Below are the code and all the weights of a small trained network. Each question names an input and a class and asks about switching units off, where a switched-off unit gives its printed mean instead of its output.

import numpy as np


def w(rows, s, z=0):
    codes = np.array(rows[::2]) - 128.0
    scale = np.full(codes.shape[1], s)
    scale[-1] = z or s
    return codes * scale


def f(y):
    return np.maximum(y, 0)


def log_softmax(a):
    a = a - a.max(-1, keepdims=True)
    return a - np.log(np.exp(a).sum(-1, keepdims=True))


def net(x, mask):
    res = np.array(x, float).reshape(1, 4) / 4 @ E
    y = f(res @ A[0][:, :-1].T + A[0][:, -1])
    res = res + np.where(mask, y, B[0][:, -1]) @ B[0][:, :-1]
    return log_softmax(res[-1] @ U[:, :-1].T + U[:, -1])


A, B = {}, {}
E = w([
[92,152,113,76,2],'x0',
[129,128,127,128,129],'x1',
[205,15,81,68,133],'x2',
[74,105,207,44,166],'x3',
],0.0069)
A[0] = w([
[120,155,133,191,106,181],'neuron 0',
[95,131,112,78,6,164],'neuron 1',
[150,118,121,174,157,191],'neuron 2',
[160,128,114,178,148,182],'neuron 3',
[193,83,73,61,135,192],'neuron 4',
[174,134,94,205,135,217],'neuron 5',
[100,132,143,76,117,98],'neuron 6',
[112,109,174,118,234,154],'neuron 7',
[85,168,140,158,137,222],'neuron 8',
[86,133,156,42,93,71],'neuron 9',
[86,119,193,40,167,158],'neuron 10',
[141,139,87,146,63,139],'neuron 11',
[90,163,130,132,96,142],'neuron 12',
[67,196,160,180,133,252],'neuron 13',
[72,147,176,132,148,141],'neuron 14',
[145,138,80,155,58,149],'neuron 15',
],0.015,0.004)
B[0] = w([
[33,127,122,111,89,190],'neuron 0',
[186,162,72,140,2,250],'neuron 1',
[106,88,103,135,171,188],'neuron 2',
[107,91,86,145,162,186],'neuron 3',
[182,109,92,42,160,247],'neuron 4',
[91,96,38,150,178,217],'neuron 5',
[144,80,125,153,105,166],'neuron 6',
[115,173,217,93,174,233],'neuron 7',
[96,146,150,188,135,209],'neuron 8',
[157,40,109,161,83,194],'neuron 9',
[169,67,233,106,92,233],'neuron 10',
[144,201,117,108,121,190],'neuron 11',
[101,126,127,149,81,180],'neuron 12',
[68,154,164,227,122,255],'neuron 13',
[183,140,164,195,162,195],'neuron 14',
[139,211,110,105,128,200],'neuron 15',
],0.035,0.0094)
U = w([
[63,104,103,165,180,173],'0',
[141,59,61,73,205,211],'1',
[98,227,105,131,85,133],'2',
[186,216,82,28,127,134],'3',
[131,158,219,146,176,134],'4',
[156,116,191,3,177,150],'5',
[144,91,147,182,71,7],'6',
[196,59,112,65,90,80],'7',
],0.0058,0.0015)

Each question gives the input, the list of numbers given to net, and the class t.
The units are the neurons (one row each of A and B). Each row of codes is followed by its name. A weight is (code - 128) times the scale printed after its matrix; where a second scale follows, it is the last column's (A, B and U).
mask holds one flag per neuron, in row order. A switched-off neuron (its flag False) gives its mean, the last column of its row in B, instead of its output. The means were averaged over made-up inputs and are rounded, as every weight is.
A unit's drop is (log p(t) with every unit on - log p(t) with that unit switched off) / (log p(t) with every unit on - log p(t) with every unit switched off).
The circuit of an input: a set's keep is (log p(t) with only the set's units on - log p(t) with every unit switched off) / (log p(t) with every unit on - log p(t) with every unit switched off). Starting from the 12 units with the biggest drops (on a tie, the unit counted first), units are removed one at a time, each time the one whose removal leaves the highest keep (on an exact tie, the one counted first), for as long as the keep stays at least 0.8.
units of the circuit, in order: the units of the circuit, biggest drop first
k most important neurons: the k neurons with the biggest drops, biggest first
drop when u is switched off: that unit's drop, to one decimal
input [-1,-4,-1,7], class 4: units of the circuit, in order -> (neuron 7)
input [-3,-8,-5,0], class 0: units of the circuit, in order -> (neuron 10; neuron 1)
input [-1,-2,1,0], class 1: 4 most important neurons -> (neuron 13; neuron 1; neuron 10; neuron 7)
input [0,0,-5,8], class 4: 3 most important neurons -> (neuron 7; neuron 1; neuron 14)
input [0,-2,3,-4], class 1: 2 most important neurons -> (neuron 1; neuron 5)
input [1,-3,8,6], class 7: 2 most important neurons -> (neuron 9; neuron 6)
input [0,-5,5,0], class 1: 3 most important neurons -> (neuron 1; neuron 7; neuron 10)
input [-1,7,-5,-8], class 0: 2 most important neurons -> (neuron 5; neuron 1)
input [5,1,5,0], class 3: drop when neuron 10 is switched off -> 0.2
input [7,8,1,-3], class 3: drop when neuron 13 is switched off -> 0.5
input [3,3,-1,0], class 2: drop when neuron 10 is switched off -> 0.8
input [0,-2,-1,6], class 4: 2 most important neurons -> (neuron 1; neuron 7)
